Below is a small trained network, with its code and all its weights. Each question gives an input and a target symbol and asks what happens when units are switched off, that is, made to give their printed mean instead of their output.

import numpy as np


def w(rows, s, z=0):
    codes = np.array(rows[::2]) - 128.0
    scale = np.full(codes.shape[1], s)
    scale[-1] = z or s
    return codes * scale


def norm(h):
    return h / np.sqrt((h * h).mean(-1, keepdims=True) + 1e-5)


def f(y):
    return np.maximum(y, 0)


def softmax(a):
    e = np.exp(a - a.max(-1, keepdims=True))
    return e / e.sum(-1, keepdims=True)


def log_softmax(a):
    a = a - a.max(-1, keepdims=True)
    return a - np.log(np.exp(a).sum(-1, keepdims=True))


def net(x, mask):
    ids = ['βγδεζηθλμπτφψ'.index(c) for c in x.split()]
    T = len(ids)
    res = E[ids] + P[:T]
    r = norm(res)
    for j in range(3):
        rows = slice(2 * j, 2 * j + 2)
        q, k, v = (r @ M[0][rows].T for M in (Q, K, V))
        z = softmax(np.where(np.tri(T) > 0, q @ k.T / 2**0.5, -1e9)) @ v
        o = O[0][rows]
        res = res + np.where(mask[j], z, o[:, -1]) @ o[:, :-1]
    y = f(norm(res) @ A[0][:, :-1].T + A[0][:, -1])
    res = res + np.where(mask[3:11], y, B[0][:, -1]) @ B[0][:, :-1]
    return log_softmax(norm(res)[-1] @ U[:, :-1].T + U[:, -1])


Q, K, V, O, A, B = {}, {}, {}, {}, {}, {}
E = w([
[103,101,65,127,125,163,179,80,94],'β',
[123,56,70,2,153,201,188,78,143],'γ',
[89,187,59,125,140,135,148,97,88],'δ',
[192,89,149,75,116,241,210,118,79],'ε',
[121,166,155,105,61,190,183,62,59],'ζ',
[155,181,135,130,173,197,59,26,66],'η',
[207,189,39,28,190,61,102,31,88],'θ',
[114,141,60,132,189,209,194,126,93],'λ',
[85,110,102,93,177,120,104,113,125],'μ',
[130,158,78,117,210,114,164,149,67],'π',
[130,130,142,65,179,137,175,91,132],'τ',
[165,201,50,181,168,88,109,126,117],'φ',
[128,108,137,109,25,135,118,39,141],'ψ',
],0.0033)
P = w([
[97,146,131,175,74,116,90,190,168],'0',
[180,102,159,162,254,158,232,102,170],'1',
[94,67,93,54,137,133,5,211,33],'2',
[184,110,155,154,248,150,223,96,158],'3',
[110,61,102,54,136,150,26,201,44],'4',
[179,118,158,151,246,149,218,83,156],'5',
[118,64,104,61,136,153,32,194,43],'6',
[180,125,164,156,246,144,212,76,146],'7',
[119,65,103,53,147,153,24,190,39],'8',
[180,135,168,158,249,137,208,69,148],'9',
[121,66,101,55,151,152,20,191,34],'10',
],0.0033)
Q[0] = w([
[185,192,104,184,153,110,200,22,110],'h1',
[190,156,142,159,161,126,233,25,177],'h1',
[138,66,51,54,65,185,32,235,149],'h2',
[73,73,19,31,90,133,35,207,66],'h2',
[124,139,140,169,154,76,219,65,208],'h3',
[121,105,192,154,161,87,254,46,181],'h3',
],0.0058)
K[0] = w([
[2,168,213,229,88,172,126,193,157],'h1',
[44,129,182,223,128,196,157,171,173],'h1',
[193,82,114,67,186,96,128,22,62],'h2',
[168,97,39,7,156,85,135,63,68],'h2',
[90,113,66,143,75,59,202,214,202],'h3',
[82,134,139,103,11,74,208,243,223],'h3',
],0.0049)
V[0] = w([
[84,201,179,105,105,138,94,203,168],'h1',
[63,133,113,200,56,179,172,169,135],'h1',
[62,21,154,133,197,154,133,156,113],'h2',
[133,99,253,147,122,173,127,109,117],'h2',
[98,73,120,165,62,96,237,247,221],'h3',
[184,134,114,143,171,239,64,127,155],'h3',
],0.0045)
O[0] = w([
[87,109,253,91,135,159,121,138,175,160],'h1',
[19,89,163,127,115,79,91,179,83,161],'h1',
[88,115,225,248,127,132,155,114,85,171],'h2',
[81,180,171,165,204,140,73,139,129,2],'h2',
[193,195,108,178,203,153,64,87,85,39],'h3',
[70,111,107,172,69,179,89,232,218,194],'h3',
],0.005,0.0029)
A[0] = w([
[43,128,205,159,168,121,115,122,98,184],'n1',
[188,80,174,108,192,197,114,79,89,141],'n2',
[153,239,168,116,210,165,186,79,223,254],'n3',
[125,90,103,79,60,111,112,224,154,204],'n4',
[205,120,64,101,212,115,165,63,156,203],'n5',
[175,82,128,183,154,130,252,86,133,52],'n6',
[90,68,61,149,30,172,125,130,67,135],'n7',
[111,19,107,174,168,58,91,169,170,72],'n8',
],0.0042,0.0024)
B[0] = w([
[236,67,60,94,127,158,189,90,150,209],'n1',
[88,225,157,144,158,63,119,166,192,195],'n2',
[52,83,77,170,79,98,128,166,164,195],'n3',
[145,207,156,253,170,133,163,113,127,253],'n4',
[143,164,169,113,42,203,121,149,62,204],'n5',
[149,91,121,133,119,28,39,74,135,162],'n6',
[119,149,128,51,166,94,89,115,153,248],'n7',
[209,65,162,91,39,197,101,78,135,166],'n8',
],0.0046,0.0053)
U = w([
[128,182,222,182,203,208,129,166,119,172],'β',
[52,97,128,155,44,171,161,213,202,176],'γ',
[124,99,194,184,173,32,173,92,200,96],'δ',
[108,30,46,137,60,51,87,104,64,158],'ε',
[191,210,91,254,93,141,87,122,137,144],'ζ',
[123,175,187,145,28,79,33,65,127,86],'η',
[228,42,179,113,128,221,128,89,134,56],'θ',
[87,136,238,24,82,138,177,129,46,96],'λ',
[212,185,38,85,65,179,189,133,145,125],'μ',
[42,238,71,113,154,83,108,158,123,232],'π',
[89,79,77,20,217,131,103,141,199,7],'τ',
[213,137,137,161,202,107,163,120,12,182],'φ',
[86,83,45,204,204,214,118,148,122,47],'ψ',
],0.0088,0.0017)

Each question gives the input, a string of symbols that net reads in full, and the target symbol t.
The units are the heads (2 rows each of Q, K, V and O) and the neurons (one row each of A and B). Each row of codes is followed by its name. A weight is (code - 128) times the scale printed after its matrix; where a second scale follows, it is the last column's (O, A, B and U).
mask holds one flag per unit, heads first, then neurons. A switched-off unit (its flag False) gives its mean, the last column of its rows in O or B, instead of its output. The means were averaged over made-up inputs and are rounded, as every weight is.
A unit's drop is (log p(t) with every unit on - log p(t) with that unit switched off) / (log p(t) with every unit on - log p(t) with every unit switched off).
The circuit of an input: a set's keep is (log p(t) with only the set's units on - log p(t) with every unit switched off) / (log p(t) with every unit on - log p(t) with every unit switched off). Starting from all 11 units, units are removed one at a time, each time the one whose removal leaves the highest keep (on an exact tie, the one counted first), for as long as the keep stays at least 0.8.
units of the circuit, in order: the units of the circuit, biggest drop first
unit that matters most: the unit with the biggest drop
k most important neurons: the k neurons with the biggest drops, biggest first
which heads matter: for each layer, one digit per head in row order, 1 if its drop is at least 0.15 and else 0, layers parted by /
input β π τ β μ β η η, target φ: units of the circuit, in order -> h1, h3, n1
input ζ μ ζ δ η μ φ θ μ β γ, target μ: unit that matters most -> h1
input β μ η δ τ ζ γ μ μ δ, target φ: which heads matter -> 101
input μ λ β μ η ψ δ, target γ: which heads matter -> 001
input μ φ η η η μ μ, target γ: which heads matter -> 001
input γ δ γ ε μ ζ, target ζ: which heads matter -> 001
input μ δ δ ψ λ τ θ, target μ: which heads matter -> 100
input γ φ μ μ β δ ψ μ, target ζ: which heads matter -> 001
input ζ ζ μ ψ β μ γ β τ λ, target τ: which heads matter -> 110
input τ η γ δ ψ δ β μ, target β: units of the circuit, in order -> h3, h1
input ζ ψ δ λ, target τ: units of the circuit, in order -> h2, n4
input ψ δ τ μ, target π: which heads matter -> 011
input ψ π ζ μ β ε ε μ γ π, target π: which heads matter -> 011
input η μ ζ μ δ μ, target γ: which heads matter -> 010
input γ β δ, target π: unit that matters most -> n7
input μ φ μ μ μ π δ π μ μ η, target γ: which heads matter -> 001
input γ η π β ζ θ β τ β φ δ, target μ: 2 most important neurons -> n3, n2
input γ ζ ψ, target η: 2 most important neurons -> n4, n7
input β μ μ μ μ ζ ψ π, target φ: units of the circuit, in order -> h3, h1, n1
input δ δ δ δ δ γ μ π, target λ: unit that matters most -> h2
input π μ δ ζ μ μ δ μ, target η: 2 most important neurons -> n5, n6
